Below is a small trained network, with its code and all its weights. Each question gives an input and a class and asks what happens when units are switched off, that is, made to give their printed mean instead of their output.

import numpy as np


def w(rows, s, z=0):
    codes = np.array(rows[::2]) - 128.0
    scale = np.full(codes.shape[1], s)
    scale[-1] = z or s
    return codes * scale


def norm(h):
    return h / np.sqrt((h * h).mean(-1, keepdims=True) + 1e-5)


def f(y):
    return y / 2 * (1 + np.tanh(0.7978845608 * (y + 0.044715 * y**3)))


def log_softmax(a):
    a = a - a.max(-1, keepdims=True)
    return a - np.log(np.exp(a).sum(-1, keepdims=True))


def net(x, mask):
    res = np.array(x, float).reshape(1, 6) / 4 @ E
    u = 0
    for l in range(3):
        y = f(norm(res) @ A[l][:, :-1].T + A[l][:, -1])
        res = res + np.where(mask[u : u + 5], y, B[l][:, -1]) @ B[l][:, :-1]
        u += 5
    return log_softmax(norm(res)[-1] @ U[:, :-1].T + U[:, -1])


A, B = {}, {}
E = w([
[70,19,185,33,102],'x0',
[143,80,82,143,157],'x1',
[254,90,57,79,87],'x2',
[132,97,93,120,55],'x3',
[122,224,197,50,123],'x4',
[190,72,206,180,164],'x5',
],0.0093)
A[0] = w([
[33,223,64,185,100,3],'0.n1',
[183,95,128,154,109,144],'0.n2',
[180,59,75,175,168,40],'0.n3',
[65,24,160,140,83,24],'0.n4',
[249,155,201,169,124,64],'0.n5',
],0.019,0.0047)
B[0] = w([
[146,209,211,108,252,254],'0.n1',
[165,133,135,120,159,202],'0.n2',
[152,124,53,178,169,226],'0.n3',
[90,48,208,74,156,245],'0.n4',
[195,161,182,70,38,238],'0.n5',
],0.024,0.0076)
A[1] = w([
[45,245,233,164,155,126],'1.n1',
[139,149,223,189,37,145],'1.n2',
[19,57,169,177,68,112],'1.n3',
[97,200,59,50,59,163],'1.n4',
[232,73,54,209,148,3],'1.n5',
],0.012,0.0036)
B[1] = w([
[8,208,90,174,150,254],'1.n1',
[119,121,188,147,29,172],'1.n2',
[163,59,130,211,7,169],'1.n3',
[115,141,73,127,34,157],'1.n4',
[187,167,48,115,223,179],'1.n5',
],0.015,0.0089)
A[2] = w([
[47,8,158,75,158,44],'2.n1',
[174,96,35,100,183,3],'2.n2',
[1,145,95,134,38,171],'2.n3',
[87,189,169,174,132,119],'2.n4',
[194,132,106,184,77,115],'2.n5',
],0.017,0.0032)
B[2] = w([
[139,27,207,145,160,254],'2.n1',
[185,108,100,170,187,190],'2.n2',
[125,50,45,160,101,203],'2.n3',
[79,152,113,183,74,217],'2.n4',
[72,134,134,3,174,170],'2.n5',
],0.018,0.0094)
U = w([
[73,100,115,171,76,3],'0',
[119,79,24,115,84,26],'1',
[214,105,53,132,224,124],'2',
[121,6,209,132,163,158],'3',
[180,167,168,52,72,129],'4',
[78,194,163,169,189,231],'5',
],0.019,0.0042)

Each question gives the input, the list of numbers given to net, and the class t.
The units are the neurons (one row each of A and B). Each row of codes is followed by its name. A weight is (code - 128) times the scale printed after its matrix; where a second scale follows, it is the last column's (A, B and U).
mask holds one flag per neuron, layer by layer. A switched-off neuron (its flag False) gives its mean, the last column of its row in B, instead of its output. The means were averaged over made-up inputs and are rounded, as every weight is.
A unit's drop is (log p(t) with every unit on - log p(t) with that unit switched off) / (log p(t) with every unit on - log p(t) with every unit switched off).
The circuit of an input: a set's keep is (log p(t) with only the set's units on - log p(t) with every unit switched off) / (log p(t) with every unit on - log p(t) with every unit switched off). Starting from the 12 units with the biggest drops (on a tie, the unit counted first), units are removed one at a time, each time the one whose removal leaves the highest keep (on an exact tie, the one counted first), for as long as the keep stays at least 0.8.
units of the circuit, in order: the units of the circuit, biggest drop first
k most important neurons: the k neurons with the biggest drops, biggest first
k most important neurons of layer l: the k neurons of layer l with the biggest drops, biggest first
drop when u is switched off: that unit's drop, to one decimal
input [-7,3,4,-8,0,8], class 4: most important neuron -> [0.n5]
input [3,-1,1,-1,2,-4], class 1: units of the circuit, in order -> [0.n4; 0.n1]
input [-3,3,6,-8,5,-7], class 1: units of the circuit, in order -> [0.n4; 0.n2; 1.n4; 0.n1]
input [-5,3,-8,-3,4,8], class 0: 2 most important neurons of layer 1 -> [1.n1; 1.n2]
input [3,-6,4,-7,-2,-3], class 1: 3 most important neurons -> [0.n4; 0.n3; 0.n1]
input [0,2,5,-6,1,-6], class 1: 4 most important neurons -> [0.n4; 0.n3; 0.n1; 1.n4]
input [1,4,6,3,1,-7], class 1: 3 most important neurons -> [0.n1; 1.n4; 0.n3]
input [-5,7,-2,8,1,8], class 2: 2 most important neurons -> [0.n3; 1.n5]
input [5,-3,8,-4,4,-4], class 1: 3 most important neurons -> [0.n4; 0.n1; 1.n4]
input [-1,6,-8,6,-4,0], class 5: 2 most important neurons -> [0.n1; 1.n1]
input [-8,-5,-1,-8,-7,7], class 4: 2 most important neurons -> [0.n5; 1.n2]
input [3,8,-8,-7,3,5], class 0: 2 most important neurons -> [0.n1; 1.n1]
input [-3,2,-2,-7,8,3], class 4: 2 most important neurons -> [0.n5; 0.n1]
input [-6,1,6,7,5,7], class 4: units of the circuit, in order -> [0.n5]
input [0,-5,-8,-6,6,6], class 0: 2 most important neurons -> [0.n1; 2.n3]
input [-3,-2,6,2,7,-8], class 1: 3 most important neurons of layer 1 -> [1.n4; 1.n1; 1.n5]
input [1,2,5,-3,5,-7], class 1: drop when 2.n2 is switched off -> 0.0
input [7,6,8,-5,-8,8], class 2: drop when 0.n3 is switched off -> 0.8
input [3,5,6,0,5,8], class 4: drop when 0.n5 is switched off -> 1.3
input [-2,-3,5,-7,-3,8], class 4: most important neuron -> [0.n5]
